Questions about the table below. Counting starts at 0.
1) What is the entry directly above the smallest entry?
2) What is the entry at row 0, column 1?
3) What is the bottom entry of the column that holds the largest entry?
4) What is the entry in the top-right corner?
5) What is the entry in row 0 and column 2?
6) What is the entry directly below the smallest entry?
7) What is the entry in row 1 and column 0?
8) What is the entry at row 0, column 0?
[[-11  58  -2   2  21 -27  -9  36 -22 -14   5  11]
 [ 17  38   0   5  27 -36 -16  35 -14  -8  12  28]
 [ 10  24   4  -4  12  22  16  17   8  10 -15   6]
 [ -8  -5  10  -6  16  28  17  34  -5   3   5 -15]
 [ -4  11  -3   6  22 -38 -16  15 -23 -10  21  21]
 [-17  -2  13   6 -44  -3   7 -40  16  36 -50 -32]
 [ 18 -32  16 -15 -43  43   8 -29  10  17  41 -43]
 [-15 -42  -1  19 -23  13 -23   5  22  18 -49 -34]
 [ -6  36  -5   1  19 -29  -9  21 -19 -18  11  16]
 [ 21  33  -4   0  25 -35 -16  27 -16 -19  25  31]
 [  0   0  -2   3  24 -29 -14  22 -22 -15  28  22]]
1) 21
2) 58
3) 0
4) 11
5) -2
6) 41
7) 17
8) -11

Read these off the grid that follows. Counting starts at 0.
1) Read off the entry just right of 21.
2) Read off the entry at row 0, column 0.
3) Read off the entry at row 2, column 0.
4) Read off the entry directly below the largest entry.
5) Read off the entry just right of the largest entry.
6) Read off the entry at row 2, column 2.
7) Read off the entry just right of -48.
8) Read off the bottom entry of the column that holds the smallest entry.
[[-34  10 -24 -11 -53]
 [-48   0  22  -1 -50]
 [ 38 -22  31  21 -43]
 [ 16  -8  -7   7 -72]]
1) -43
2) -34
3) 38
4) 16
5) -22
6) 31
7) 0
8) -72

[[-12.360, -12.227, 3.852, -9.608, 15.176, -15.353, 13.526, 0.318, -5.296, 13.138, -7.080], [5.943, -4.048, 9.019, -8.208, -2.055, 2.022, -4.746, -9.501, 6.753, -9.363, -2.712], [-6.342, 4.541, 6.220, -10.097, 4.026, 6.224, -7.067, -13.700, -5.315, 1.319, 10.429], [-4.164, -12.699, 3.932, -8.105, 6.883, -12.408, 8.123, -0.787, 1.121, 2.699, -10.528], [5.279, -8.665, 4.870, -6.101, -3.082, -3.545, -1.294, -4.913, 5.307, -9.114, -9.009], [-13.795, 2.116, -7.934, -3.259, 1.346, -3.049, -3.290, -3.499, -12.095, 6.050, 4.739], [1.207, 8.496, -0.793, -0.753, -6.781, 10.539, -11.984, -8.117, -2.898, -6.415, 9.075]]
The entry just left of the largest entry?
A: -9.608
The entry just left of 6.050: -12.095
The entry just left of 10.429?
A: 1.319
The entry just right of -10.097?
A: 4.026
The entry just right of the largest entry: -15.353
The entry just left of 6.753?
A: -9.501
The entry just right of the centre entry is 8.123
The entry just right of 6.220 is -10.097
The entry just right of the smallest entry is 13.526
The entry just right of 5.943?
A: -4.048
The entry just left of the smallest entry?
A: 15.176
The median entry -> -3.049
The entry just left of the centre entry -> 6.883

Read these off the row that follows.
1) Find the entry at the centre.
2) Find the entry just right of -3.
[ 21  14  -1  23  55 -18  -2 -19  10 -18   2  -3   3 -15 -24]
1) -19
2) 3
